Below is a small trained network, with its code and all its weights. Each question gives an input and a target symbol and asks what happens when units are switched off, that is, made to give their printed mean instead of their output.

import numpy as np


def w(rows, s, z=0):
    codes = np.array(rows[::2]) - 128.0
    scale = np.full(codes.shape[1], s)
    scale[-1] = z or s
    return codes * scale


def norm(h):
    return h / np.sqrt((h * h).mean(-1, keepdims=True) + 1e-5)


def f(y):
    return np.maximum(y, 0)


def softmax(a):
    e = np.exp(a - a.max(-1, keepdims=True))
    return e / e.sum(-1, keepdims=True)


def log_softmax(a):
    a = a - a.max(-1, keepdims=True)
    return a - np.log(np.exp(a).sum(-1, keepdims=True))


def net(x, mask):
    ids = ['αβδηθλμξπστφψ'.index(c) for c in x.split()]
    T = len(ids)
    res = E[ids] + P[:T]
    u = 0
    for l in range(2):
        r = norm(res)
        for j in range(2):
            rows = slice(4 * j, 4 * j + 4)
            q, k, v = (r @ M[l][rows].T for M in (Q, K, V))
            z = softmax(np.where(np.tri(T) > 0, q @ k.T / 4**0.5, -1e9)) @ v
            o = O[l][rows]
            res = res + np.where(mask[u + j], z, o[:, -1]) @ o[:, :-1]
        u += 2
        y = f(norm(res) @ A[l][:, :-1].T + A[l][:, -1])
        res = res + np.where(mask[u : u + 16], y, B[l][:, -1]) @ B[l][:, :-1]
        u += 16
    return log_softmax(norm(res)[-1] @ U[:, :-1].T + U[:, -1])


Q, K, V, O, A, B = {}, {}, {}, {}, {}, {}
E = w([
[127,146,142,78,173,131],'α',
[79,125,176,116,207,132],'β',
[127,206,131,143,149,145],'δ',
[109,132,90,179,83,138],'η',
[146,152,112,128,142,126],'θ',
[204,121,254,116,106,69],'λ',
[151,125,131,103,167,140],'μ',
[134,158,129,84,102,188],'ξ',
[112,205,94,137,132,112],'π',
[148,98,138,139,123,197],'σ',
[106,141,135,122,193,102],'τ',
[69,117,157,168,193,129],'φ',
[153,103,74,166,159,91],'ψ',
],0.039)
P = w([
[37,242,238,246,230,115],'0',
[162,247,150,213,221,162],'1',
[164,212,128,188,189,148],'2',
[164,183,119,176,179,143],'3',
[160,161,113,164,165,138],'4',
[155,145,111,155,159,128],'5',
[149,130,111,146,152,124],'6',
[145,120,106,139,146,119],'7',
[145,107,106,136,144,115],'8',
[140,97,109,131,142,111],'9',
[137,87,108,129,138,105],'10',
[132,78,115,123,136,103],'11',
[134,74,111,115,134,96],'12',
[126,67,113,114,134,94],'13',
],0.011)
Q[0] = w([
[112,175,158,79,44,174],'0.h1',
[96,120,108,197,94,254],'0.h1',
[167,178,71,45,208,153],'0.h1',
[178,128,229,125,189,229],'0.h1',
[138,144,158,137,115,114],'0.h2',
[132,122,126,123,121,112],'0.h2',
[118,128,128,126,113,132],'0.h2',
[124,129,128,112,128,133],'0.h2',
],0.038)
K[0] = w([
[67,227,84,81,147,174],'0.h1',
[134,179,148,224,144,240],'0.h1',
[149,123,232,28,104,161],'0.h1',
[121,86,104,98,252,250],'0.h1',
[115,139,116,126,135,132],'0.h2',
[128,123,113,115,124,109],'0.h2',
[114,126,118,118,106,131],'0.h2',
[123,129,124,97,128,134],'0.h2',
],0.032)
V[0] = w([
[146,169,134,150,145,128],'0.h1',
[87,138,73,117,155,163],'0.h1',
[105,132,122,105,104,104],'0.h1',
[164,172,145,162,148,134],'0.h1',
[94,167,18,146,209,118],'0.h2',
[88,215,74,38,183,189],'0.h2',
[166,182,188,169,44,73],'0.h2',
[249,122,225,125,167,66],'0.h2',
],0.012)
O[0] = w([
[118,98,114,129,139,133,206],'0.h1',
[117,117,149,74,149,201,167],'0.h1',
[155,111,191,186,127,146,8],'0.h1',
[100,103,77,113,137,126,254],'0.h1',
[209,158,251,168,169,186,248],'0.h2',
[80,201,73,98,170,43,181],'0.h2',
[125,65,176,98,118,60,61],'0.h2',
[156,157,116,131,2,52,170],'0.h2',
],0.0095,0.005)
A[0] = w([
[216,115,133,106,104,90,121],'0.n1',
[163,137,162,93,105,106,94],'0.n2',
[117,142,185,95,123,168,81],'0.n3',
[149,174,114,138,59,192,75],'0.n4',
[53,106,137,138,79,140,158],'0.n5',
[121,155,137,99,2,130,208],'0.n6',
[125,184,178,79,158,142,138],'0.n7',
[154,76,97,97,182,119,80],'0.n8',
[60,59,205,101,24,67,106],'0.n9',
[147,115,77,33,70,157,114],'0.n10',
[130,127,133,56,145,177,111],'0.n11',
[87,157,112,196,141,102,145],'0.n12',
[138,99,167,88,57,67,255],'0.n13',
[158,67,106,163,104,176,106],'0.n14',
[53,132,157,120,143,118,109],'0.n15',
[170,119,91,98,163,141,96],'0.n16',
],0.024,0.0096)
B[0] = w([
[58,96,81,131,96,163,178],'0.n1',
[171,111,139,75,147,154,144],'0.n2',
[161,169,130,142,115,93,153],'0.n3',
[183,195,177,139,138,84,204],'0.n4',
[169,141,151,204,133,188,164],'0.n5',
[186,225,86,166,74,118,174],'0.n6',
[116,123,93,154,182,205,223],'0.n7',
[182,170,157,166,110,114,166],'0.n8',
[234,169,21,199,245,154,147],'0.n9',
[61,62,52,117,137,124,216],'0.n10',
[138,193,132,83,130,64,209],'0.n11',
[150,185,164,170,123,136,206],'0.n12',
[253,109,88,115,143,22,172],'0.n13',
[60,64,83,123,128,179,249],'0.n14',
[97,146,108,176,198,79,155],'0.n15',
[145,138,189,110,166,148,197],'0.n16',
],0.036,0.013)
Q[1] = w([
[2,179,128,125,133,115],'1.h1',
[100,152,65,79,208,137],'1.h1',
[129,203,95,166,144,93],'1.h1',
[130,97,35,170,134,160],'1.h1',
[66,66,163,94,100,110],'1.h2',
[189,138,100,198,130,160],'1.h2',
[173,131,199,68,114,146],'1.h2',
[114,110,137,123,157,113],'1.h2',
],0.037)
K[1] = w([
[177,99,163,4,109,208],'1.h1',
[60,114,109,76,38,89],'1.h1',
[183,130,98,119,104,92],'1.h1',
[108,106,105,154,37,139],'1.h1',
[89,106,196,59,93,120],'1.h2',
[177,89,129,190,152,138],'1.h2',
[38,136,135,156,126,151],'1.h2',
[109,140,132,111,152,120],'1.h2',
],0.036)
V[1] = w([
[82,115,114,98,78,97],'1.h1',
[132,120,124,109,101,110],'1.h1',
[126,139,125,138,96,136],'1.h1',
[73,160,155,205,231,135],'1.h1',
[50,98,120,199,168,142],'1.h2',
[170,53,124,155,89,184],'1.h2',
[223,97,173,80,197,15],'1.h2',
[175,49,2,158,148,111],'1.h2',
],0.016)
O[1] = w([
[158,90,125,131,151,155,82],'1.h1',
[143,97,126,138,133,143,90],'1.h1',
[124,125,99,112,128,117,119],'1.h1',
[125,209,123,102,139,80,248],'1.h1',
[187,145,96,127,128,119,172],'1.h2',
[88,179,111,77,138,65,98],'1.h2',
[99,102,152,137,65,191,139],'1.h2',
[76,101,248,75,65,147,193],'1.h2',
],0.015,0.013)
A[1] = w([
[136,81,182,91,85,62,145],'1.n1',
[44,102,123,93,100,137,18],'1.n2',
[114,62,174,158,153,4,214],'1.n3',
[142,64,172,224,84,105,36],'1.n4',
[59,108,138,104,109,144,12],'1.n5',
[108,29,140,62,140,162,104],'1.n6',
[126,233,134,98,98,201,107],'1.n7',
[130,148,120,21,83,76,67],'1.n8',
[190,194,238,110,182,103,96],'1.n9',
[224,36,89,172,188,201,204],'1.n10',
[124,86,127,132,128,35,161],'1.n11',
[210,140,119,73,208,127,128],'1.n12',
[178,173,183,138,228,145,184],'1.n13',
[8,27,71,158,179,132,2],'1.n14',
[23,138,59,121,200,137,211],'1.n15',
[142,165,164,132,56,222,151],'1.n16',
],0.021,0.003)
B[1] = w([
[127,95,94,61,97,26,136],'1.n1',
[188,147,139,179,163,65,153],'1.n2',
[80,63,81,107,161,166,135],'1.n3',
[51,114,215,226,156,100,144],'1.n4',
[186,175,114,157,104,109,147],'1.n5',
[216,79,114,152,80,88,158],'1.n6',
[98,55,189,157,196,120,207],'1.n7',
[211,130,195,160,201,144,142],'1.n8',
[82,219,41,67,171,158,207],'1.n9',
[88,82,136,141,224,209,201],'1.n10',
[94,155,140,70,166,132,135],'1.n11',
[151,187,107,253,114,103,217],'1.n12',
[250,91,75,142,94,90,250],'1.n13',
[30,201,67,108,185,144,191],'1.n14',
[116,45,193,91,79,180,246],'1.n15',
[187,153,66,46,67,135,159],'1.n16',
],0.037,0.021)
U = w([
[182,207,123,144,189,98,192],'α',
[225,29,165,166,129,168,96],'β',
[59,105,129,114,195,209,99],'δ',
[172,44,105,31,156,65,1],'η',
[161,105,184,116,62,59,253],'θ',
[45,189,204,223,132,120,20],'λ',
[140,174,205,190,36,198,80],'μ',
[97,211,192,90,109,135,214],'ξ',
[145,128,252,72,169,114,246],'π',
[119,104,48,109,34,141,66],'σ',
[79,138,133,58,182,44,149],'τ',
[65,61,145,190,130,20,126],'φ',
[199,131,153,20,113,192,38],'ψ',
],0.014,0.0043)

Each question gives the input, a string of symbols that net reads in full, and the target symbol t.
The units are the heads (4 rows each of Q, K, V and O) and the neurons (one row each of A and B). Each row of codes is followed by its name. A weight is (code - 128) times the scale printed after its matrix; where a second scale follows, it is the last column's (O, A, B and U).
mask holds one flag per unit, layer by layer, with each layer's heads first. A switched-off unit (its flag False) gives its mean, the last column of its rows in O or B, instead of its output. The means were averaged over made-up inputs and are rounded, as every weight is.
A unit's drop is (log p(t) with every unit on - log p(t) with that unit switched off) / (log p(t) with every unit on - log p(t) with every unit switched off).
unit that matters most: the unit with the biggest drop
top k neurons: the k neurons with the biggest drops, biggest first
top k neurons in layer l: the k neurons of layer l with the biggest drops, biggest first
input σ φ λ ψ μ, target η: top neuron in layer 0 => (0.n10)
input σ θ ψ ξ ξ ξ π σ ψ η η, target β: top 4 neurons => (0.n14 0.n10 0.n4 0.n1)
input σ δ τ π σ η ψ ψ, target β: top 4 neurons in layer 0 => (0.n10 0.n1 0.n8 0.n4)
input σ σ π δ η σ σ η δ, target β: top 3 neurons in layer 0 => (0.n7 0.n4 0.n11)
input σ η σ ξ τ ψ ψ λ σ π σ φ, target λ: top 2 neurons in layer 1 => (1.n4 1.n15)
input ψ ξ τ ψ ξ β λ σ λ ψ ψ, target δ: top 2 neurons => (0.n9 1.n10)
input θ β ψ ψ σ σ σ τ τ, target β: top 4 neurons => (0.n7 1.n13 0.n13 1.n14)
input ψ ψ η θ μ ξ θ ξ η, target β: top 2 neurons => (0.n10 0.n14)
input μ σ τ δ ψ λ σ β, target δ: top 3 neurons => (0.n15 0.n13 1.n12)
input ψ ξ ξ λ α, target β: top 2 neurons => (1.n6 0.n7)
input β σ ψ η λ δ σ μ ξ σ σ δ, target ψ: top 3 neurons => (0.n7 0.n13 1.n16)
input σ φ θ σ ψ ξ α σ θ τ σ, target δ: top 2 neurons => (0.n10 1.n14)
input ξ σ ξ ξ, target δ: top 2 neurons in layer 0 => (0.n10 0.n12)
input σ ψ μ μ ξ π σ, target β: top 2 neurons in layer 1 => (1.n6 1.n15)
input η θ σ λ σ σ α σ σ σ ξ π, target ξ: top 2 neurons in layer 1 => (1.n16 1.n13)
input λ η τ ψ ξ ψ ψ ψ φ η η η ψ, target φ: unit that matters most => 0.n1
input η τ τ λ σ θ, target θ: top 2 neurons in layer 0 => (0.n1 0.n13)
input σ σ ψ η ψ σ λ τ θ ξ θ σ ψ δ, target ψ: top 4 neurons in layer 0 => (0.n13 0.n16 0.n7 0.n9)
input ψ μ μ ψ β φ σ τ π ξ τ, target β: top 2 neurons in layer 0 => (0.n7 0.n6)
input ψ β ψ σ α ξ β τ λ φ ξ, target π: unit that matters most => 0.h2
input τ σ σ ψ η η ψ π ψ, target δ: top 2 neurons => (0.n1 0.n14)
input φ σ ψ μ σ μ, target β: top 3 neurons => (0.n7 0.n14 0.n12)
input θ β σ λ ψ ξ α σ α, target β: top 2 neurons => (1.n6 0.n14)
input λ σ ξ, target π: top 2 neurons in layer 0 => (0.n10 0.n11)
input δ σ σ ψ ψ λ η ψ τ σ, target σ: top 4 neurons => (0.n14 0.n10 0.n13 1.n14)
input β ψ ψ, target β: top 3 neurons => (0.n10 0.n1 0.n4)
input η π β ψ σ ψ σ η π ψ ψ η, target δ: top neuron => (0.n14)
input σ φ ψ α σ η μ σ δ η ψ η μ, target β: top 2 neurons in layer 0 => (0.n7 0.n1)
input α η φ τ θ ξ α π ψ ξ φ σ θ, target β: top 3 neurons => (0.n7 1.n13 0.n12)
